Here is a tiny trained network, its code and every weight. The questions are about switching its units off for an input and a target symbol, where a switched-off unit gives its printed mean instead of its output.

import numpy as np


def w(rows, s, z=0):
    codes = np.array(rows[::2]) - 128.0
    scale = np.full(codes.shape[1], s)
    scale[-1] = z or s
    return codes * scale


def norm(h):
    return h / np.sqrt((h * h).mean(-1, keepdims=True) + 1e-5)


def f(y):
    return y / 2 * (1 + np.tanh(0.7978845608 * (y + 0.044715 * y**3)))


def softmax(a):
    e = np.exp(a - a.max(-1, keepdims=True))
    return e / e.sum(-1, keepdims=True)


def log_softmax(a):
    a = a - a.max(-1, keepdims=True)
    return a - np.log(np.exp(a).sum(-1, keepdims=True))


def net(x, mask):
    ids = ['Ωαδεμπψ'.index(c) for c in x.split()]
    T = len(ids)
    res = E[ids] + P[:T]
    u = 0
    for l in range(2):
        r = norm(res)
        for j in range(3):
            rows = slice(2 * j, 2 * j + 2)
            q, k, v = (r @ M[l][rows].T for M in (Q, K, V))
            z = softmax(np.where(np.tri(T) > 0, q @ k.T / 2**0.5, -1e9)) @ v
            o = O[l][rows]
            res = res + np.where(mask[u + j], z, o[:, -1]) @ o[:, :-1]
        u += 3
        y = f(norm(res) @ A[l][:, :-1].T + A[l][:, -1])
        res = res + np.where(mask[u : u + 16], y, B[l][:, -1]) @ B[l][:, :-1]
        u += 16
    return log_softmax(norm(res)[-1] @ U[:, :-1].T + U[:, -1])


Q, K, V, O, A, B = {}, {}, {}, {}, {}, {}
E = w([
[78,149,39,41],'Ω',
[89,148,129,7],'α',
[79,144,21,44],'δ',
[112,84,49,131],'ε',
[33,182,161,168],'μ',
[116,14,8,200],'π',
[135,50,100,153],'ψ',
],0.017)
P = w([
[239,177,119,167],'0',
[160,150,81,141],'1',
[121,137,80,135],'2',
[87,124,89,124],'3',
[63,108,100,120],'4',
[42,88,120,114],'5',
[23,62,128,109],'6',
[2,54,140,102],'7',
],0.0084)
Q[0] = w([
[129,98,143,167],'0.h1',
[87,125,66,75],'0.h1',
[121,105,110,102],'0.h2',
[76,110,116,140],'0.h2',
[88,173,74,149],'0.h3',
[249,190,167,137],'0.h3',
],0.015)
K[0] = w([
[198,94,129,179],'0.h1',
[4,201,105,188],'0.h1',
[137,159,96,147],'0.h2',
[93,176,175,173],'0.h2',
[138,58,164,155],'0.h3',
[223,220,59,39],'0.h3',
],0.011)
V[0] = w([
[179,212,24,49],'0.h1',
[103,50,209,66],'0.h1',
[2,160,182,160],'0.h2',
[66,200,136,246],'0.h2',
[189,14,149,103],'0.h3',
[142,94,66,112],'0.h3',
],0.0094)
O[0] = w([
[190,103,104,80,253],'0.h1',
[98,83,192,85,54],'0.h1',
[84,111,214,12,179],'0.h2',
[83,199,190,84,163],'0.h2',
[222,100,129,100,115],'0.h3',
[156,76,133,69,223],'0.h3',
],0.011,0.0047)
A[0] = w([
[140,116,129,119,147],'0.n1',
[108,162,110,169,119],'0.n2',
[88,92,85,238,177],'0.n3',
[148,195,112,71,191],'0.n4',
[84,92,123,197,197],'0.n5',
[221,203,65,104,52],'0.n6',
[76,138,69,164,45],'0.n7',
[162,168,90,139,1],'0.n8',
[247,143,111,104,109],'0.n9',
[193,125,185,227,28],'0.n10',
[150,108,156,98,36],'0.n11',
[110,87,189,150,66],'0.n12',
[104,182,160,162,49],'0.n13',
[110,156,194,184,94],'0.n14',
[185,144,146,98,137],'0.n15',
[81,84,108,139,141],'0.n16',
],0.015,0.0035)
B[0] = w([
[106,119,148,133,147],'0.n1',
[111,157,170,147,124],'0.n2',
[140,195,127,45,166],'0.n3',
[119,59,176,194,202],'0.n4',
[117,227,101,57,143],'0.n5',
[123,52,196,134,220],'0.n6',
[155,138,162,86,134],'0.n7',
[125,82,147,107,134],'0.n8',
[2,90,163,185,254],'0.n9',
[82,34,94,113,132],'0.n10',
[115,147,159,131,128],'0.n11',
[113,169,143,92,128],'0.n12',
[140,121,179,188,147],'0.n13',
[140,147,174,162,143],'0.n14',
[94,119,177,168,149],'0.n15',
[118,145,113,70,170],'0.n16',
],0.0097,0.0071)
Q[1] = w([
[135,189,156,143],'1.h1',
[107,134,157,131],'1.h1',
[7,132,179,130],'1.h2',
[237,168,32,210],'1.h2',
[42,110,199,74],'1.h3',
[99,202,78,116],'1.h3',
],0.017)
K[1] = w([
[97,146,117,185],'1.h1',
[122,131,155,112],'1.h1',
[92,116,253,141],'1.h2',
[142,82,28,147],'1.h2',
[68,176,165,132],'1.h3',
[126,202,74,142],'1.h3',
],0.021)
V[1] = w([
[146,84,195,207],'1.h1',
[178,58,104,159],'1.h1',
[188,89,122,137],'1.h2',
[175,51,114,156],'1.h2',
[104,116,216,92],'1.h3',
[103,117,69,9],'1.h3',
],0.012)
O[1] = w([
[157,224,138,89,159],'1.h1',
[194,255,111,154,204],'1.h1',
[31,85,193,115,80],'1.h2',
[54,91,203,92,152],'1.h2',
[209,155,28,176,255],'1.h3',
[111,108,225,247,142],'1.h3',
],0.0084,0.0045)
A[1] = w([
[158,154,95,154,173],'1.n1',
[79,120,187,93,100],'1.n2',
[146,108,152,131,100],'1.n3',
[136,101,130,194,72],'1.n4',
[93,113,168,124,1],'1.n5',
[132,151,140,115,60],'1.n6',
[131,128,177,228,125],'1.n7',
[143,140,130,90,60],'1.n8',
[119,161,110,85,157],'1.n9',
[251,143,118,150,33],'1.n10',
[160,163,142,134,76],'1.n11',
[156,88,123,133,158],'1.n12',
[136,107,163,177,50],'1.n13',
[119,169,177,171,58],'1.n14',
[92,134,137,98,143],'1.n15',
[108,120,175,120,30],'1.n16',
],0.026,0.0044)
B[1] = w([
[180,198,149,139,149],'1.n1',
[137,137,159,75,245],'1.n2',
[84,118,118,116,144],'1.n3',
[90,47,99,128,147],'1.n4',
[137,168,108,118,182],'1.n5',
[102,121,113,145,125],'1.n6',
[99,46,69,203,150],'1.n7',
[117,101,137,148,128],'1.n8',
[106,86,143,149,186],'1.n9',
[199,41,249,183,138],'1.n10',
[114,94,55,148,131],'1.n11',
[113,160,122,167,191],'1.n12',
[103,99,84,132,147],'1.n13',
[170,98,110,88,149],'1.n14',
[116,105,175,112,197],'1.n15',
[152,176,99,132,162],'1.n16',
],0.016,0.011)
U = w([
[48,43,103,179,183],'Ω',
[116,152,178,9,148],'α',
[107,143,137,149,1],'δ',
[179,167,33,88,137],'ε',
[183,126,223,217,213],'μ',
[117,150,137,148,7],'π',
[63,254,161,210,243],'ψ',
],0.0084,0.0031)

Each question gives the input, a string of symbols that net reads in full, and the target symbol t.
The units are the heads (2 rows each of Q, K, V and O) and the neurons (one row each of A and B). Each row of codes is followed by its name. A weight is (code - 128) times the scale printed after its matrix; where a second scale follows, it is the last column's (O, A, B and U).
mask holds one flag per unit, layer by layer, with each layer's heads first. A switched-off unit (its flag False) gives its mean, the last column of its rows in O or B, instead of its output. The means were averaged over made-up inputs and are rounded, as every weight is.
A unit's drop is (log p(t) with every unit on - log p(t) with that unit switched off) / (log p(t) with every unit on - log p(t) with every unit switched off).
The circuit of an input: a set's keep is (log p(t) with only the set's units on - log p(t) with every unit switched off) / (log p(t) with every unit on - log p(t) with every unit switched off). Starting from the 12 units with the biggest drops (on a tie, the unit counted first), units are removed one at a time, each time the one whose removal leaves the highest keep (on an exact tie, the one counted first), for as long as the keep stays at least 0.8.
units of the circuit, in order: the units of the circuit, biggest drop first
top k neurons in layer l: the k neurons of layer l with the biggest drops, biggest first
heads that matter: for each layer, one digit per head in row order, 1 if its drop is at least 0.15 and else 0, layers parted by /
input ψ μ ε ψ α α, target μ: heads that matter => 011 / 011
input μ α ε ψ, target μ: heads that matter => 000 / 010
input Ω ψ Ω μ π ε, target ε: top neuron in layer 1 => 1.n12
input δ ε α μ ψ ψ α δ, target μ: units of the circuit, in order => 0.n9, 1.h2, 1.n10
input Ω Ω α μ ψ Ω, target μ: units of the circuit, in order => 1.h2, 1.n10, 0.n9
input α Ω ε ε α ε, target α: heads that matter => 110 / 011
input Ω π μ δ ε, target ψ: heads that matter => 111 / 011
input δ ε π ψ μ, target μ: heads that matter => 001 / 011
input α α μ α π δ, target ε: top 2 neurons in layer 0 => 0.n9, 0.n6
input μ ε ψ δ α, target μ: heads that matter => 000 / 010
input ε δ Ω, target Ω: heads that matter => 110 / 000
input α α ψ μ, target μ: heads that matter => 000 / 011
input δ δ ε μ ψ α ε Ω, target ε: heads that matter => 110 / 110
input π ε α ψ π ψ μ Ω, target μ: units of the circuit, in order => 1.h3, 0.n9, 1.h2, 1.n10
input ε α α α ψ μ ε, target μ: units of the circuit, in order => 0.n9, 1.h3, 1.n10
input α α μ Ω, target ψ: units of the circuit, in order => 0.h3, 0.h1
input μ ε ψ μ α Ω α ψ, target α: units of the circuit, in order => 0.h2
input π δ Ω α, target Ω: heads that matter => 010 / 001
input Ω Ω Ω π μ, target ε: units of the circuit, in order => 1.h2, 1.n14
input δ α π δ μ, target ε: heads that matter => 011 / 011
input π ψ α, target Ω: heads that matter => 010 / 000
input ψ δ μ δ, target ψ: heads that matter => 111 / 010
input μ Ω δ, target ψ: units of the circuit, in order => 0.h3
input π μ ε, target ε: top 2 neurons in layer 0 => 0.n9, 0.n3
input α α μ α α α ε π, target ε: heads that matter => 100 / 111
input ε μ α μ, target α: heads that matter => 010 / 100
input Ω α π ψ α δ α ψ, target α: top 3 neurons in layer 0 => 0.n4, 0.n6, 0.n5
input μ α α, target ψ: top 2 neurons in layer 0 => 0.n9, 0.n6
input Ω α δ, target Ω: top 3 neurons in layer 0 => 0.n9, 0.n6, 0.n15
